Table B holds the same points as the rows below, measured another way and shuffled. Each row below is followed by which row of B it is.
B, 19 x 14:
10  -55  -24  44  -60  -10  34  69  -2  -33  6  20  1  15
53  43  -2  14  8  11  -55  -7  -4  -1  -6  3  -10  58
58  35  9  3  18  2  72  30  -22  8  2  26  52  1
54  43  -18  52  45  30  33  85  9  -13  6  13  -6  27
-4  -62  -26  62  -22  14  52  96  18  -53  1  6  -4  -7
22  -6  4  28  4  28  -45  16  7  -37  9  -18  -35  57
-12  -32  12  -49  -15  -40  -27  -32  1  -22  17  1  24  -26
-8  -71  -30  34  -43  -22  26  73  8  -29  20  21  8  -1
38  10  -9  -4  26  -29  25  35  -3  -26  33  34  38  -32
-21  -66  -12  -14  -42  -25  -54  0  8  -38  15  6  -21  14
-10  -5  3  -36  5  -14  -47  -19  17  -31  12  10  -2  -27
6  -47  5  -16  -32  -29  24  27  -3  -22  17  23  42  -20
42  -6  18  12  -34  25  49  37  -20  -7  -15  14  23  28
54  -27  -13  84  -45  46  7  82  0  -18  -15  -19  -17  109
52  59  9  -4  30  4  -71  -24  -5  -9  13  0  -15  50
0  -46  -26  37  3  -11  29  87  22  -41  15  19  1  -11
-41  -78  -20  11  -28  -10  -25  61  27  -56  19  -6  -37  -3
4  -20  -16  0  -13  -19  -32  10  7  -19  26  10  -15  8
21  33  15  -2  31  15  -15  12  8  -23  -5  -4  -4  16
Rows of B count from 0, top down.

40  -4  -25  -26  -39  15  31  -40  15  5  5  -18  4  11  -10  4  -23  21  7  -16 -> 5
37  -11  20  11  38  29  3  -13  -3  16  -1  -40  -10  -32  4  -11  8  28  -33  -55 -> 12
-8  8  -7  -31  -24  -22  20  -11  20  15  6  24  1  -11  -11  15  -2  -15  -26  29 -> 10
28  -3  -13  -16  -42  -2  -11  -12  30  34  4  -15  1  -9  -1  35  11  12  -25  11 -> 18
36  0  -18  0  -13  -21  11  -54  -18  -7  -13  -17  -25  4  -5  -33  -22  31  30  -27 -> 1
9  60  -24  -2  46  -28  -3  8  -35  -26  -29  43  -32  25  16  -2  -18  -11  -10  -28 -> 8
43  54  -28  -20  25  15  37  37  -11  -16  -10  20  -2  32  18  10  -30  8  -2  6 -> 15
-13  25  10  -6  58  0  17  19  -18  -12  -4  17  -8  -17  6  -16  3  -21  -48  -23 -> 11
13  37  -9  -12  59  17  48  26  -26  -29  -9  14  8  14  8  -31  -31  -4  -7  -19 -> 7
19  26  6  14  42  -12  -40  20  -16  3  -20  -15  -26  -19  22  18  17  18  -42  -59 -> 2
47  34  -34  -21  26  49  48  43  6  -10  0  5  6  24  18  10  -32  8  -13  8 -> 4
24  24  -11  -4  68  32  58  13  -42  -39  -15  8  -14  18  8  -47  -40  10  10  -29 -> 0
67  40  -41  4  -10  -5  -2  17  -2  -5  -22  -12  -16  37  27  31  -15  40  11  -23 -> 3
-21  14  11  -22  10  -19  14  -11  -5  5  3  25  -9  -17  -14  -7  6  -55  -33  8 -> 6
30  10  -29  -7  -28  -41  5  -70  -9  -5  -15  -4  -25  15  -13  -12  -18  22  32  -21 -> 14
11  23  -23  -16  18  -22  44  -30  -21  -32  -11  23  -16  28  -8  -26  -36  -1  30  1 -> 17
-9  5  -11  -28  20  0  66  -27  -20  -27  3  32  -1  11  -17  -42  -25  -14  13  11 -> 9
74  1  -13  15  20  74  36  -28  -18  -17  -5  -62  -4  5  11  -39  -27  55  11  -53 -> 13
20  12  -27  -33  -3  22  73  -5  12  -7  12  21  27  32  -12  1  -32  -4  7  52 -> 16
